Here is a tiny trained network, its code and every weight. The questions are about switching its units off for an input and a class, where a switched-off unit gives its printed mean instead of its output.

import numpy as np


def w(rows, s, z=0):
    codes = np.array(rows[::2]) - 128.0
    scale = np.full(codes.shape[1], s)
    scale[-1] = z or s
    return codes * scale


def f(y):
    return y / 2 * (1 + np.tanh(0.7978845608 * (y + 0.044715 * y**3)))


def log_softmax(a):
    a = a - a.max(-1, keepdims=True)
    return a - np.log(np.exp(a).sum(-1, keepdims=True))


def net(x, mask):
    res = np.array(x, float).reshape(1, 2) / 4 @ E
    y = f(res @ A[0][:, :-1].T + A[0][:, -1])
    res = res + np.where(mask, y, B[0][:, -1]) @ B[0][:, :-1]
    return log_softmax(res[-1] @ U[:, :-1].T + U[:, -1])


A, B = {}, {}
E = w([
[54,2,189,182,93,141],'x0',
[236,63,66,170,140,35],'x1',
],0.0073)
A[0] = w([
[216,123,164,231,170,54,254],'n1',
[78,171,215,55,112,164,47],'n2',
[209,48,54,148,151,57,16],'n3',
[2,193,129,95,126,143,28],'n4',
[130,45,217,137,52,117,17],'n5',
[57,186,142,96,142,230,102],'n6',
[194,251,78,31,110,97,102],'n7',
[180,205,83,22,147,124,34],'n8',
[119,30,211,189,39,148,167],'n9',
[69,173,172,94,113,215,46],'n10',
[62,26,185,194,107,118,31],'n11',
],0.0072,0.0051)
B[0] = w([
[138,154,148,165,103,163,255],'n1',
[186,35,142,139,88,77,173],'n2',
[201,21,116,156,93,93,191],'n3',
[162,73,124,139,114,95,170],'n4',
[141,28,7,71,171,33,154],'n5',
[168,78,150,174,95,126,206],'n6',
[74,125,98,81,165,114,236],'n7',
[96,103,39,68,154,33,182],'n8',
[88,157,132,89,177,144,229],'n9',
[151,59,108,150,88,100,180],'n10',
[114,107,55,92,195,61,187],'n11',
],0.013,0.0066)
U = w([
[72,126,78,49,221,80,51],'0',
[233,72,130,192,26,110,41],'1',
[80,242,185,152,108,247,254],'2',
],0.013,0.0075)

Each question gives the input, the list of numbers given to net, and the class t.
The units are the neurons (one row each of A and B). Each row of codes is followed by its name. A weight is (code - 128) times the scale printed after its matrix; where a second scale follows, it is the last column's (A, B and U).
mask holds one flag per neuron, in row order. A switched-off neuron (its flag False) gives its mean, the last column of its row in B, instead of its output. The means were averaged over made-up inputs and are rounded, as every weight is.
A unit's drop is (log p(t) with every unit on - log p(t) with that unit switched off) / (log p(t) with every unit on - log p(t) with every unit switched off).
The circuit of an input: a set's keep is (log p(t) with only the set's units on - log p(t) with every unit switched off) / (log p(t) with every unit on - log p(t) with every unit switched off). Starting from all 11 units, units are removed one at a time, each time the one whose removal leaves the highest keep (on an exact tie, the one counted first), for as long as the keep stays at least 0.8.
units of the circuit, in order: the units of the circuit, biggest drop first
top k neurons: the k neurons with the biggest drops, biggest first
drop when u is switched off: that unit's drop, to one decimal
input [6,-7], class 1: top 3 neurons => n6; n2; n10
input [-2,-3], class 2: units of the circuit, in order => n5; n11
input [5,-6], class 1: units of the circuit, in order => n6
input [3,-2], class 2: units of the circuit, in order => n8; n3
input [3,-3], class 2: units of the circuit, in order => n8; n3
input [4,2], class 0: top 2 neurons => n11; n5
input [3,-1], class 2: top 2 neurons => n8; n7
input [6,5], class 0: top 2 neurons => n9; n11
input [3,-4], class 1: top 2 neurons => n7; n8
input [4,-5], class 1: top 2 neurons => n7; n6
input [3,0], class 2: drop when n8 is switched off => 0.2
input [8,0], class 0: drop when n8 is switched off => 0.0
input [4,3], class 0: drop when n5 is switched off => 0.1
input [7,6], class 0: drop when n11 is switched off => 0.2
